Each row of numbers belongs to one of the elements below and depends on some of the facts about them. Some rows are named. Which element is each other row?

Facts:
j103 ρ:j332 Ψ:a κ:brino
j105 ρ:j416 Ψ:a κ:sibom
j106 ρ:j894 Ψ:d Σ:j103 j436 j994 κ:sibom
j112 ρ:j105 Ψ:b κ:sibom
j117 Ψ:b Σ:j333 j538 κ:brino
j118 Ψ:b κ:sibom
j120 ρ:j374 Ψ:d Σ:j356 j725 κ:sibom
j122 Ψ:d κ:sibom
j127 Ψ:c κ:sibom
j129 Ψ:a κ:brino
j135 ρ:j688 Ψ:d κ:flastos
j141 Ψ:b κ:brino
j142 ρ:j165 Ψ:c κ:brino
j145 Ψ:a Σ:j142 j38 κ:brino
j152 Ψ:a κ:flastos
j157 Ψ:b κ:sibom
j159 Ψ:c Σ:j999 κ:sibom
j165 ρ:j342 Ψ:a κ:brino
j17 Ψ:c κ:flastos
j174 ρ:j931 Ψ:c κ:brino
j179 ρ:j945 Ψ:c κ:flastos
j183 ρ:j30 Ψ:a Σ:j277 κ:sibom
j184 Ψ:d κ:flastos
j187 ρ:j142 Ψ:a κ:flastos
j189 Ψ:a κ:brino
j196 Ψ:a κ:brino
j20 Ψ:c κ:sibom
j203 Ψ:d Σ:j418 j738 κ:flastos
j205 ρ:j74 Ψ:a κ:brino
j212 Ψ:a Σ:j314 j393 j996 j658 j266 κ:flastos
j225 Ψ:a κ:flastos
j228 Ψ:b κ:sibom
j229 Ψ:a κ:flastos
j23 ρ:j174 Ψ:b κ:flastos
j235 ρ:j253 Ψ:a Σ:j174 κ:brino
j236 ρ:j266 Ψ:c Σ:j768 κ:flastos
j238 ρ:j183 Ψ:a Σ:j127 j142 j436 κ:flastos
j241 Ψ:c Σ:j792 κ:sibom
j252 Ψ:b Σ:j129 j127 κ:brino
j253 ρ:j751 Ψ:b κ:sibom
j258 ρ:j50 Ψ:b κ:flastos
j266 ρ:j356 Ψ:b κ:sibom
j271 Ψ:a Σ:j142 κ:sibom
j273 ρ:j238 Ψ:d κ:sibom
j277 Ψ:c κ:brino
j285 Ψ:b Σ:j49 j135 j510 κ:brino
j30 ρ:j495 Ψ:c κ:sibom
j302 ρ:j205 Ψ:b κ:sibom
j307 Ψ:c κ:sibom
j314 Ψ:a κ:sibom
j317 Ψ:c Σ:j393 κ:sibom
j323 Ψ:c Σ:j734 j649 j228 j302 κ:brino
j332 ρ:j391 Ψ:d Σ:j56 j939 κ:brino
j333 ρ:j774 Ψ:b κ:sibom
j334 ρ:j782 Ψ:a Σ:j796 κ:brino
j338 ρ:j602 Ψ:c Σ:j74 κ:sibom
j34 Ψ:b Σ:j852 j732 κ:brino
j341 Ψ:a κ:sibom
j342 ρ:j580 Ψ:b κ:flastos
j346 ρ:j135 Ψ:b Σ:j774 j939 κ:brino
j349 Ψ:a κ:flastos
j352 Ψ:c Σ:j341 κ:flastos
j356 ρ:j179 Ψ:d κ:brino
j357 Ψ:c κ:flastos
j371 ρ:j334 Ψ:d κ:brino
j372 ρ:j68 Ψ:d Σ:j790 j142 j6 j598 κ:sibom
j374 ρ:j112 Ψ:a κ:sibom
j378 Ψ:b κ:brino
j38 Ψ:a κ:brino
j390 ρ:j106 Ψ:a Σ:j38 j510 κ:brino
j391 ρ:j865 Ψ:d Σ:j118 κ:flastos
j393 Ψ:a κ:sibom
j398 Ψ:d κ:brino
j415 Ψ:a Σ:j129 κ:brino
j416 ρ:j427 Ψ:b κ:flastos
j418 Ψ:c κ:brino
j42 Ψ:d Σ:j187 j688 κ:brino
j427 ρ:j453 Ψ:b Σ:j634 j418 j307 κ:brino
j432 Ψ:d Σ:j530 j112 j980 κ:flastos
j436 Ψ:c κ:brino
j446 Ψ:a κ:brino
j452 Ψ:a Σ:j712 κ:brino
j453 ρ:j273 Ψ:a Σ:j726 j23 j980 κ:flastos
j457 Ψ:a Σ:j393 j56 j127 j357 j460 j688 j66 κ:flastos
j459 Ψ:a Σ:j868 j596 κ:flastos
j460 Ψ:b κ:sibom
j471 ρ:j929 Ψ:d Σ:j184 j725 κ:sibom
j478 Ψ:a Σ:j596 j542 j852 j74 j796 κ:flastos
j49 ρ:j333 Ψ:a κ:sibom
j495 ρ:j947 Ψ:b κ:sibom
j497 ρ:j762 Ψ:c Σ:j393 j605 κ:sibom
j50 ρ:j830 Ψ:b κ:brino
j501 Ψ:b κ:sibom
j503 Ψ:d Σ:j205 j74 j196 κ:flastos
j510 Ψ:c κ:flastos
j514 Ψ:a Σ:j184 j189 j982 j253 κ:brino
j516 Ψ:a Σ:j495 j580 j770 κ:sibom
j517 Ψ:c κ:brino
j530 Ψ:c κ:flastos
j538 Ψ:b κ:brino
j540 Ψ:a κ:brino
j542 Ψ:b κ:sibom
j543 Ψ:b κ:brino
j56 Ψ:a κ:brino
j565 Ψ:c Σ:j184 κ:brino
j580 Ψ:a κ:sibom
j590 ρ:j187 Ψ:d Σ:j726 j152 j792 j994 j980 κ:brino
j596 Ψ:a κ:flastos
j598 Ψ:a κ:sibom
j6 Ψ:c κ:brino
j602 ρ:j734 Ψ:a κ:sibom
j605 Ψ:a κ:brino
j613 Ψ:a κ:sibom
j634 Ψ:c κ:brino
j638 Ψ:c κ:brino
j649 Ψ:c κ:flastos
j655 Ψ:c Σ:j962 j393 κ:flastos
j658 Ψ:c κ:sibom
j66 Ψ:d κ:sibom
j675 Ψ:b Σ:j734 j542 j71 j999 κ:flastos
j68 ρ:j497 Ψ:a Σ:j6 j135 κ:brino
j688 Ψ:a κ:flastos
j696 ρ:j746 Ψ:a Σ:j638 j613 j719 κ:brino
j698 Ψ:b Σ:j867 j852 j142 j738 κ:flastos
j7 ρ:j792 Ψ:a Σ:j49 κ:brino
j70 ρ:j258 Ψ:b Σ:j638 j129 j118 j6 j510 κ:sibom
j707 Ψ:a Σ:j374 j748 κ:flastos
j71 Ψ:c κ:sibom
j711 Ψ:d Σ:j994 κ:sibom
j712 Ψ:a κ:brino
j713 Ψ:c κ:flastos
j719 ρ:j302 Ψ:c κ:sibom
j724 ρ:j852 Ψ:a Σ:j179 j790 j307 κ:flastos
j725 ρ:j49 Ψ:a κ:flastos
j726 Ψ:a κ:sibom
j732 Ψ:a κ:flastos
j734 ρ:j235 Ψ:b κ:brino
j738 Ψ:c κ:sibom
j74 ρ:j70 Ψ:d κ:flastos
j746 ρ:j120 Ψ:a Σ:j416 j726 j253 j598 κ:sibom
j748 ρ:j995 Ψ:b κ:brino
j75 Ψ:b κ:brino
j751 ρ:j103 Ψ:b κ:flastos
j754 Ψ:a κ:brino
j756 Ψ:c Σ:j446 j75 κ:brino
j762 ρ:j696 Ψ:a κ:brino
j768 Ψ:d κ:brino
j770 Ψ:d κ:sibom
j774 ρ:j390 Ψ:d κ:sibom
j782 ρ:j471 Ψ:c Σ:j122 j71 κ:flastos
j790 ρ:j236 Ψ:c κ:sibom
j791 Ψ:b Σ:j538 j277 κ:brino
j792 ρ:j724 Ψ:a κ:brino
j796 Ψ:b κ:brino
j818 Ψ:a Σ:j540 j273 κ:flastos
j830 ρ:j371 Ψ:d Σ:j867 j605 κ:flastos
j852 ρ:j346 Ψ:b κ:sibom
j860 Ψ:d Σ:j165 j141 j50 κ:brino
j865 ρ:j999 Ψ:b κ:flastos
j867 Ψ:c κ:sibom
j868 Ψ:a κ:flastos
j890 Ψ:c Σ:j196 j768 j277 κ:brino
j894 ρ:j338 Ψ:b Σ:j416 j543 κ:flastos
j921 Ψ:d Σ:j638 j939 κ:flastos
j929 ρ:j7 Ψ:a Σ:j770 κ:sibom
j931 ρ:j372 Ψ:b κ:sibom
j938 Ψ:a κ:brino
j939 Ψ:d κ:brino
j945 ρ:j998 Ψ:c Σ:j542 j189 κ:flastos
j947 ρ:j748 Ψ:a κ:brino
j962 Ψ:c κ:sibom
j980 Ψ:c κ:sibom
j982 Ψ:c κ:flastos
j994 Ψ:d κ:sibom
j995 ρ:j634 Ψ:a Σ:j852 j179 j196 j774 κ:brino
j996 Ψ:a κ:flastos
j998 ρ:j23 Ψ:b Σ:j962 κ:sibom
j999 ρ:j719 Ψ:b κ:flastos

Known rows:
j66: [  2  26  13  17 -26   6  12   4  27  35  -7  16   5 -21 -16 -20 -36   8
  24   9   0   9   5  24  -3 -17 -22 -21  -7 -22  -3   3 -22  -8  10  -7
   3  -8  -7   0  -4   4   5   1  -2]
j317: [  9  19  13  17 -24   9 -22   3  16  40 -48   3  -3  12 -55   6  18  17
  12 -21  26   7  10  -1   5 -11  -5 -38  -4 -11 -11  17 -12  -4 -21 -10
   9  -1  -3   1 -11 -16  32  17  -4]
j333: [ -6  72  18  25 -17   8   8  15  23   6 -29 -34   4  -2 -24   0 -36  25
   8   3  13  13  -2   1   5  -1 -17  -5  10  -1  -5  21 -18  16  33  -7
   7 -10  -5   6  -8  19   7  -1  -1]
j994: [  1  25  15  19 -28   5  13   4  27  30  -9  13   6 -24  -6 -23 -36   5
  25   9  -1  10   3  25  -1 -19 -22 -21  -7 -22  -4   1 -24  -4  11  -7
   3  -9  -7   0  -4   2  -1   2   0]
j74: [  3  16   7 -18  11   5   8  -7   3  22  34  19   6   6   6 -25 -19  -5
 -14 -15 -21  16  -5   7 -13 -33 -22   6  -1  -2 -14  24 -13 -11  -5  10
  -5   5   4  -4  10  36 -20   0  32]
j754: [  4 -22 -13 -10  18  -6   3  -4 -17 -16  26  -1  -9  -9 -10  -5  10  -6
 -10   3  -5  -8  -5  15  -6  15   9  17   6  18  10   0  19   7  -1   5
  -6   6   6   1   6   4   9 -12  -5]
j145: [  1 -29   7 -23  24   2   1  -7 -10 -25  24  26 -18  23  19  11   2  -8
  -9  13  12 -23  -1   0   0  13  31   4   8   7   2 -36  25  16 -14  -1
  -6  15  11   3   2  19 -25  -2  -8]
j34: [  1 -26  -3 -26  19  -1  -4   1 -16 -22  -3   6   6  20   9  29  29 -17
 -22   5   5  -9   3  -9   1  15   9   5   8  22   0 -13  11  -1  -2   5
  -5  10   9   2  -6  13 -27 -12  -5]
j542: [ -5  40  -1  20 -26   4   8   9  11  21 -16 -13  14  -8 -11  -4 -21  13
  16   0   7   8  10 -10   4 -18  -4 -21  -2 -15  -9  11 -17  -6  24   0
  10 -10  -8   2  -8 -15   2  -2  -6]
j49: [ -1  57  20  32 -18   5   2   9  23  -3 -26 -32 -10 -12 -25 -17 -49  28
  18  10   8  11  -9  17   4  -7 -12  -5   7 -13  -4  25  -8  26  21  -9
   7  -7  -7   4  -2  14  19   7   1]
j921: [ -2 -21  16  -9   6   1  -1  -1  15   0 -13  16   1   3  28  -2   5 -16
  -3   3 -16   8 -10   7   3   4 -18   5  -6  -8   5  -9  -7  -3 -24  -7
  -6   0   0  -6  -2  15 -17  10  20]
j452: [  5 -38  -2 -16  18  -5 -15  -5 -14 -27  -2   3  -8   7   1  10  25 -13
 -13   9  -2 -10  -7  12  -1  14  11  10   6  12   4  -6  21  14 -14   2
  -6  12   7   1  -1  14  -6  -5   2]
j929: [  7   6  -3  13 -29   3 -15  -7   0  42 -10  12  10   6   0 -35  13   0
  14 -10  -4   9   7   3   1 -72  14 -44  -3 -39 -37  24  -6  10 -14  13
  14   8  -3  -8  -7 -18 -15   8  32]
j999: [ -6  43   4  -7  17   5   8   4   0   6  12 -22   4  20   0  -6  -9   8
 -22 -21 -10  14  -9 -23  -2 -11  -8  20   9  14 -10  32  -6   4   6   9
  -1  -3   5  -3   3  22 -11  -2  29]
j349: [ -3   4  -7  -3   9  -1   0  -4  -4  -7  16 -10  -7   0   7  -7 -14   4
  -4  -8  -6   5  -5  -6  -2   1   2  11  -4  -4   3  10   6 -12   0   3
  -3  -3  -3  -1  10  -6  15   9   1]
j338: [  2  63  40  19 -19   8 -22   7  21 -24 -58 -39  -4  14 -22  18 -37  25
   8   9  22  12 -12   7   6  -9 -24  -4  13  -6 -17  16 -18  32  20 -13
   7   3  -5   7  -5  46  -8  13   4]
j602: [  0  75  29  29 -14   7  -2  10  25  -7 -28 -40 -12  -6 -35 -14 -56  33
  13   9  10  14 -15  20   2  -8 -18   2  12  -7  -7  34  -9  32  27 -10
   5  -5  -6   7  -1  32  16   9   6]

Which element is each row?
No name comes twice in this set of rows, the named rows included.
[  1  51  51  19 -18  12  -6  11  42  -4 -49  -6  -5   4 -13  -3 -51  15
  13  21  10  14 -15  33   4  -3 -34  -9   8 -12  -9   8 -22  30   7 -19
   0  -2  -3   4  -9  56 -16  11  11]  j106
[  4 -38  -2 -12  14  -8 -13  -4 -16 -22  -6   0  -1  11   6  15  40 -15
 -14   6  -2  -8  -7   3   1  16   4  16   7  19   2 -16  11  20 -15   2
  -3   8   7   0  -1  10 -19  -7   8]  j565
[ -8  12 -10  -6  10   1  11   4  -3   4   9 -11   6   9  14   6   2   0
 -10 -13  -6   5   3 -29   1   7   0  10  -2   7   3   6  -4 -19   6   5
  -1  -8  -1  -2   2  -9   1   0   4]  j342
[  0 -14  15 -13   7   3  -4  -1  13  -3  -7  18   1   8  24   4   2 -13
  -5   3 -10   8  -8   6   0   2 -19   3  -7  -8   2  -7  -8 -13 -19  -6
  -7   3  -1  -5   1  21 -17  11  14]  j432
[ -4  27   9   2  14   2  -2   1   4 -24   0 -30 -14   2   1  -3 -27  13
  -8  -3  -5  10 -16  -2  -1  13 -11  23   5   7   7  22   5   7   6  -4
  -4  -3  -3   2   8  19  15   9   7]  j725
[ -1 -11  17 -17   6   4  -4  -3  12  -4  -2  23   0  13  26   9 -13 -13
  -6   3  -4   5  -3   2  -1   0 -16   0  -7  -8   1 -12  -7 -16 -17  -7
  -6   4   0  -3   2  24 -19  11   8]  j203
[  6  -5  31 -20  26   2  -6   1   7 -15  -8  11  -9  11 -11  -2   4 -12
 -24   9 -11   5 -24  36  -6  15 -25  25  17  29   1   7   3  39 -20  -5
 -12  12  14   0  -5  66 -28 -12  33]  j332
[  7  -3  -8 -13  25  -2   0  -8 -22  -2  38   0  -6   6 -16 -23   9  -3
 -21  -9 -13  -1 -10  15 -12 -16   7  17  14  21  -9  22  17  24  -4  14
  -4  12  11  -1   7  23  -7 -16  25]  j205
[  5 -44   9 -22  16  -4  -4  -3   0 -12   1  25   0  -1  13   4  22 -25
 -12  17 -10  -5  -9  28  -4  18 -14  10   3  14   9 -18   6  10 -20  -5
 -10   9   8  -1  -5  26 -23 -10   9]  j590
[  4 -30  -1 -15  16  -4  13  -3  -1   4  24  25   0 -16  -2 -11   6 -16
  -9  10 -17  -5  -7  30  -9  19 -13  18   2  20  15 -11   3   3  -8   0
 -11   2   8  -1   1  19  -6 -17   5]  j939
[  1  60  14  25 -21   5   2   2  11  33  -5 -19   3   1 -23 -29 -23  24
  12 -10   2  13   0   0  -1 -39  -9  -9   8 -11 -22  25 -18  29  13   4
  10  -3  -2   0  -2  10  -2   2  23]  j719
[  6   8  24 -12  29   0 -17   3  -4 -45 -15 -23 -19  20 -20  12  -4   3
 -25  11   1  -1 -27  22  -2  22  -5  28  23  31   3  15  18  45  -6  -5
  -9  14  10   5   1  59  -7  -5  15]  j235
[  7   1  10   7 -33   5  -4  -6  14  57 -10  35  19  -1   8 -39   4 -10
  16  -5 -13  14   6  22  -3 -70 -11 -42  -6 -39 -33  16 -22   5 -18   8
   9   6  -2 -10 -12   2 -34   2  42]  j471

The same elements again, as new rows of numbers:
Named rows:
j7: [ -2 -47   2 -55 -43  30   1 -18 -28 -14  -4 -35  12]
j38: [ 13 -12  22 -16 -26   5  16 -23   8   0  19   7   7]
j756: [ 33 -11  44  -8  -6  17   5 -18  -9 -27   8 -17   2]
j446: [ 13 -11  26 -17 -21   9  27 -29  12  -2  21   6   9]
j145: [ 19  -9  21  -1 -32  21  -3 -13  -7 -15  -3  -5  10]
j734: [-13 -14  86  29   4   5  23  -7  17  17  -4  19 -10]
j503: [ 33  -1 -40   8 -13 -19  25  23   7  -1 -36 -35   7]
j945: [ 69   9 -34  11  13 -29  -2  13  10 -17  -8 -37  14]
j179: [ 59   4 -32  -3  20 -42  17   3  23   1  15 -26  12]
j510: [ 36 -12 -17  -4  22 -37  27   9  15  10   2 -32   3]
j416: [ 63  12 -48  -2   7 -42  11  -3  34   3  14 -18  28]
j105: [ 20  11  -5 -15 -26  -5  -9  -8   9 -57  33  29  27]
j157: [-12 -17  31 -21  -9   0  -1   0  -2 -45  14  16  16]
j112: [ 23   7  11 -26 -11 -17  -7 -15  18 -52  46  32  26]
j266: [  5  -6  20 -27  -9 -14   2 -11  12 -45  37  27  19]
j106: [-32   0  66  33 -14   9  18  30  -1 -39 -26  31 -10]
j770: [-16 -19  16 -30 -36 -21 -12  14  -2 -25  23  33  -9]

Name these rows:
No name comes twice in this set of rows, the named rows included.
[ 28   1 -36  11   4  -4  47   6  13  -5 -32 -40  28]  j707
[-32 -12  69  12   7  -7  16   9  13 -24   7  35   2]  j333
[ 58  15 -58  14 -11 -22   3  12  15  -9 -14 -27  29]  j238
[ 57   8 -45  -1   8 -41  13  -1  32   5   9 -19  26]  j23
[ 16   8   1 -10 -28   4 -15   0  -2 -63  16  21  26]  j183
[  7  -3  22  60  24 -17  22  36  14  19 -52 -21   3]  j894
[  2 -41 -46 -34 -19  -9  36  22 -15   7 -43 -61   4]  j830
[ -2  -3  65  45 -17  23  10   5   2  -1 -22  11  -4]  j390
[-36  -3  61  14 -10  -6  34  15  13 -25   0  41 -11]  j774
[ -3 -17  39 -23   2  -5   2   2  -9 -51  23  10   4]  j20
[ 26  14  -6  -9 -29   2 -19  -1   3 -66  23  24  30]  j746
[ 43   7 -10  10  36   3  77  -6  13 -28 -29 -59  28]  j352
[-23 -20  68  18 -10  12  31  -7  10  19  -5  15 -10]  j103
[ 39  11  17 -13  -7  -6 -23  -1  -4 -75  30  13  18]  j497
[ 21 -15  36 -12 -19  10  -2 -20   3 -11   9  -3  10]  j378

